Below is a small trained network, with its code and all its weights. Each question gives an input and a target symbol and asks what happens when units are switched off, that is, made to give their printed mean instead of their output.

import numpy as np


def w(rows, s, z=0):
    codes = np.array(rows[::2]) - 128.0
    scale = np.full(codes.shape[1], s)
    scale[-1] = z or s
    return codes * scale


def norm(h):
    return h / np.sqrt((h * h).mean(-1, keepdims=True) + 1e-5)


def f(y):
    return y / 2 * (1 + np.tanh(0.7978845608 * (y + 0.044715 * y**3)))


def softmax(a):
    e = np.exp(a - a.max(-1, keepdims=True))
    return e / e.sum(-1, keepdims=True)


def log_softmax(a):
    a = a - a.max(-1, keepdims=True)
    return a - np.log(np.exp(a).sum(-1, keepdims=True))


def net(x, mask):
    ids = ['αβγδεθλμξπτφψω'.index(c) for c in x.split()]
    T = len(ids)
    res = E[ids] + P[:T]
    r = norm(res)
    for j in range(3):
        rows = slice(4 * j, 4 * j + 4)
        q, k, v = (r @ M[0][rows].T for M in (Q, K, V))
        z = softmax(np.where(np.tri(T) > 0, q @ k.T / 4**0.5, -1e9)) @ v
        o = O[0][rows]
        res = res + np.where(mask[j], z, o[:, -1]) @ o[:, :-1]
    y = f(norm(res) @ A[0][:, :-1].T + A[0][:, -1])
    res = res + np.where(mask[3:27], y, B[0][:, -1]) @ B[0][:, :-1]
    return log_softmax(norm(res)[-1] @ U[:, :-1].T + U[:, -1])


Q, K, V, O, A, B = {}, {}, {}, {}, {}, {}
E = w([
[194,158,165,169,172,91,86,60],'α',
[177,73,189,50,106,217,99,39],'β',
[182,172,128,142,166,174,38,154],'γ',
[65,116,58,149,102,59,146,120],'δ',
[105,150,177,167,121,78,135,101],'ε',
[141,176,156,137,103,81,131,129],'θ',
[42,88,135,121,189,93,132,123],'λ',
[150,146,172,34,172,123,207,145],'μ',
[176,195,131,123,51,60,134,130],'ξ',
[81,62,170,171,103,68,99,154],'π',
[88,116,222,169,81,164,69,190],'τ',
[153,233,163,141,109,59,143,87],'φ',
[250,113,90,49,226,152,61,185],'ψ',
[11,194,193,96,153,155,119,181],'ω',
],0.019)
P = w([
[180,225,134,2,5,58,108,188],'0',
[145,149,133,95,63,71,124,143],'1',
[151,117,121,154,116,112,183,109],'2',
[157,93,107,170,92,120,178,108],'3',
[159,103,110,198,100,139,200,80],'4',
[144,59,98,220,105,156,206,84],'5',
[162,74,114,212,94,120,202,88],'6',
[106,52,116,241,156,51,32,78],'7',
],0.0066)
Q[0] = w([
[86,102,133,72,140,123,127,142],'h0',
[154,96,114,63,149,121,81,133],'h0',
[152,160,165,71,139,124,190,127],'h0',
[109,109,60,186,128,86,136,130],'h0',
[155,126,89,89,99,139,129,75],'h1',
[57,117,168,189,91,20,140,117],'h1',
[154,110,149,61,147,180,104,107],'h1',
[139,114,128,93,125,174,103,163],'h1',
[8,139,69,110,107,123,120,144],'h2',
[74,126,125,144,71,54,187,106],'h2',
[111,121,185,192,124,76,97,172],'h2',
[87,203,212,164,55,89,124,140],'h2',
],0.011)
K[0] = w([
[97,164,168,80,116,115,153,149],'h0',
[197,107,168,62,127,89,136,111],'h0',
[133,63,142,37,94,143,171,56],'h0',
[80,147,57,189,176,106,175,138],'h0',
[176,131,45,113,203,77,169,186],'h1',
[212,18,113,72,148,254,140,55],'h1',
[104,161,33,105,173,67,79,136],'h1',
[96,157,66,73,109,120,127,187],'h1',
[86,92,111,127,205,21,172,202],'h2',
[91,179,67,223,183,126,215,187],'h2',
[112,131,94,185,108,215,70,192],'h2',
[71,177,144,209,101,230,110,143],'h2',
],0.0081)
V[0] = w([
[183,76,208,27,115,87,92,66],'h0',
[173,89,116,95,168,41,194,105],'h0',
[120,130,82,164,114,37,162,159],'h0',
[72,129,41,159,60,154,84,71],'h0',
[182,74,87,86,147,169,2,55],'h1',
[185,40,141,12,104,168,221,75],'h1',
[124,86,181,103,110,130,107,66],'h1',
[82,155,148,138,59,172,123,42],'h1',
[73,128,175,99,118,140,120,80],'h2',
[90,126,183,237,110,164,137,205],'h2',
[213,144,137,172,137,78,96,179],'h2',
[59,179,103,146,192,95,143,156],'h2',
],0.0091)
O[0] = w([
[189,19,162,131,140,209,180,78,252],'h0',
[120,63,82,157,125,108,171,66,161],'h0',
[105,113,76,87,130,60,178,138,189],'h0',
[226,115,158,170,83,7,52,157,80],'h0',
[216,154,198,171,171,112,83,150,132],'h1',
[127,130,207,139,152,107,254,82,165],'h1',
[199,52,221,115,120,102,138,86,228],'h1',
[131,83,212,133,121,77,21,75,191],'h1',
[151,137,160,68,178,127,133,107,223],'h2',
[100,159,164,115,42,168,143,177,194],'h2',
[49,94,47,236,92,180,164,160,139],'h2',
[161,191,110,47,153,152,111,183,137],'h2',
],0.008,0.0037)
A[0] = w([
[147,196,70,103,90,163,126,118,201],'n0',
[70,119,135,97,80,67,80,170,110],'n1',
[213,61,250,202,188,92,98,41,225],'n2',
[159,128,154,187,54,196,71,53,229],'n3',
[112,134,109,136,217,143,177,184,130],'n4',
[91,173,52,254,146,165,81,116,122],'n5',
[36,120,143,122,133,130,137,148,119],'n6',
[130,104,65,122,130,167,53,210,90],'n7',
[197,168,175,145,49,106,108,68,151],'n8',
[106,138,112,145,42,194,140,123,141],'n9',
[95,175,170,163,87,91,230,125,159],'n10',
[52,174,220,68,91,214,126,176,49],'n11',
[137,49,73,147,133,142,135,183,107],'n12',
[176,28,161,164,121,130,139,127,186],'n13',
[74,148,76,130,162,135,89,61,122],'n14',
[68,198,160,116,94,33,100,173,118],'n15',
[45,145,141,141,177,110,72,135,166],'n16',
[173,45,80,71,222,116,83,125,170],'n17',
[183,103,99,105,80,97,161,170,99],'n18',
[113,134,94,132,132,39,109,117,49],'n19',
[110,55,124,118,147,159,86,153,2],'n20',
[118,119,212,150,55,213,92,60,110],'n21',
[226,96,123,144,42,150,131,25,187],'n22',
[95,163,197,176,171,132,187,169,88],'n23',
],0.0096,0.0055)
B[0] = w([
[73,134,164,107,162,195,27,159,160],'n0',
[161,215,116,155,122,170,172,145,158],'n1',
[214,103,184,177,154,67,238,99,250],'n2',
[150,122,195,144,135,28,82,239,196],'n3',
[134,163,112,159,80,180,70,125,139],'n4',
[94,194,182,73,204,114,143,172,158],'n5',
[155,180,169,46,110,160,151,113,139],'n6',
[94,189,113,168,173,157,125,59,150],'n7',
[129,116,156,178,121,155,208,136,176],'n8',
[79,82,144,145,113,109,58,142,156],'n9',
[151,113,91,187,145,199,70,110,180],'n10',
[208,105,120,93,86,114,121,30,168],'n11',
[175,238,86,133,135,143,144,172,144],'n12',
[202,109,152,109,208,119,187,107,187],'n13',
[181,109,179,126,162,121,157,93,142],'n14',
[169,188,118,92,77,119,146,2,177],'n15',
[117,177,209,149,71,119,128,127,144],'n16',
[187,123,140,242,84,134,84,178,174],'n17',
[134,120,130,90,164,136,116,131,136],'n18',
[150,145,81,138,128,43,129,117,137],'n19',
[180,135,129,130,68,203,122,159,128],'n20',
[209,58,105,183,71,39,153,126,173],'n21',
[165,62,212,131,223,107,124,140,198],'n22',
[188,166,86,179,118,182,94,93,146],'n23',
],0.0083,0.013)
U = w([
[192,100,185,152,188,83,173,140,248],'α',
[167,116,185,140,162,124,146,80,131],'β',
[98,199,171,182,174,123,77,172,219],'γ',
[157,188,27,156,113,53,165,65,158],'δ',
[88,60,137,93,76,100,152,67,53],'ε',
[63,136,87,127,132,145,140,125,212],'θ',
[165,138,120,39,171,104,148,186,11],'λ',
[100,120,95,152,131,205,241,35,180],'μ',
[109,72,66,163,136,85,92,121,91],'ξ',
[156,117,91,118,73,148,198,189,83],'π',
[156,122,168,177,13,142,85,124,67],'τ',
[77,133,131,142,205,105,80,9,45],'φ',
[219,183,51,204,169,216,141,119,52],'ψ',
[155,219,182,59,119,175,143,63,216],'ω',
],0.011,0.0018)

Each question gives the input, a string of symbols that net reads in full, and the target symbol t.
The units are the heads (4 rows each of Q, K, V and O) and the neurons (one row each of A and B). Each row of codes is followed by its name. A weight is (code - 128) times the scale printed after its matrix; where a second scale follows, it is the last column's (O, A, B and U).
mask holds one flag per unit, heads first, then neurons. A switched-off unit (its flag False) gives its mean, the last column of its rows in O or B, instead of its output. The means were averaged over made-up inputs and are rounded, as every weight is.
A unit's drop is (log p(t) with every unit on - log p(t) with that unit switched off) / (log p(t) with every unit on - log p(t) with every unit switched off).
The circuit of an input: a set's keep is (log p(t) with only the set's units on - log p(t) with every unit switched off) / (log p(t) with every unit on - log p(t) with every unit switched off). Starting from the 12 units with the biggest drops (on a tie, the unit counted first), units are removed one at a time, each time the one whose removal leaves the highest keep (on an exact tie, the one counted first), for as long as the keep stays at least 0.8.
units of the circuit, in order: the units of the circuit, biggest drop first
unit that matters most: the unit with the biggest drop
k most important neurons: the k neurons with the biggest drops, biggest first
which heads matter: for each layer, one digit per head in row order, 1 if its drop is at least 0.15 and else 0, layers parted by /
drop when u is switched off: that unit's drop, to one decimal
input μ φ α γ φ, target γ: unit that matters most	h2
input φ ψ ε ε, target ψ: which heads matter	010
input τ δ γ π, target γ: units of the circuit, in order	h1, h2, n5, n2
input ψ τ ε π λ, target τ: which heads matter	011
input ω δ φ α δ ε, target δ: units of the circuit, in order	h0, n15
input δ ε λ, target δ: units of the circuit, in order	h0, h1, n22, n2
input π ξ λ, target λ: units of the circuit, in order	h2, h1, n2, n22
input θ δ π λ λ ψ θ, target ψ: which heads matter	010
input φ δ μ θ, target μ: units of the circuit, in order	h1, n3
input ε θ φ ε φ, target φ: which heads matter	110
input φ θ α γ ξ ω γ θ, target γ: which heads matter	010
input ε τ λ φ, target τ: units of the circuit, in order	h2, h1, n2
input ω π λ γ π, target γ: which heads matter	010
input δ ξ δ ξ, target δ: which heads matter	100
input γ μ ε, target μ: which heads matter	010
input α α ε τ π, target τ: units of the circuit, in order	h2, h1
input τ τ α τ π φ ψ γ, target γ: which heads matter	010
input λ ω π γ ε ξ λ, target γ: which heads matter	010
input λ φ π, target π: 2 most important neurons	n12, n2
input ω δ λ τ γ τ γ, target γ: which heads matter	000
input φ ε ξ θ, target θ: which heads matter	111
input θ θ ε, target ε: which heads matter	110
input ω ξ θ φ φ α μ ψ, target ψ: which heads matter	010
input ψ φ μ ψ δ φ θ, target δ: unit that matters most	h0
input ε ψ ξ π τ γ ε, target γ: which heads matter	011
input θ θ π λ λ, target λ: 2 most important neurons	n2, n15
input ξ φ π ω γ ψ ξ π, target ψ: 2 most important neurons	n23, n3
input θ π γ δ, target δ: drop when n15 is switched off	0.1
input γ θ ψ π, target ψ: drop when h1 is switched off	0.9
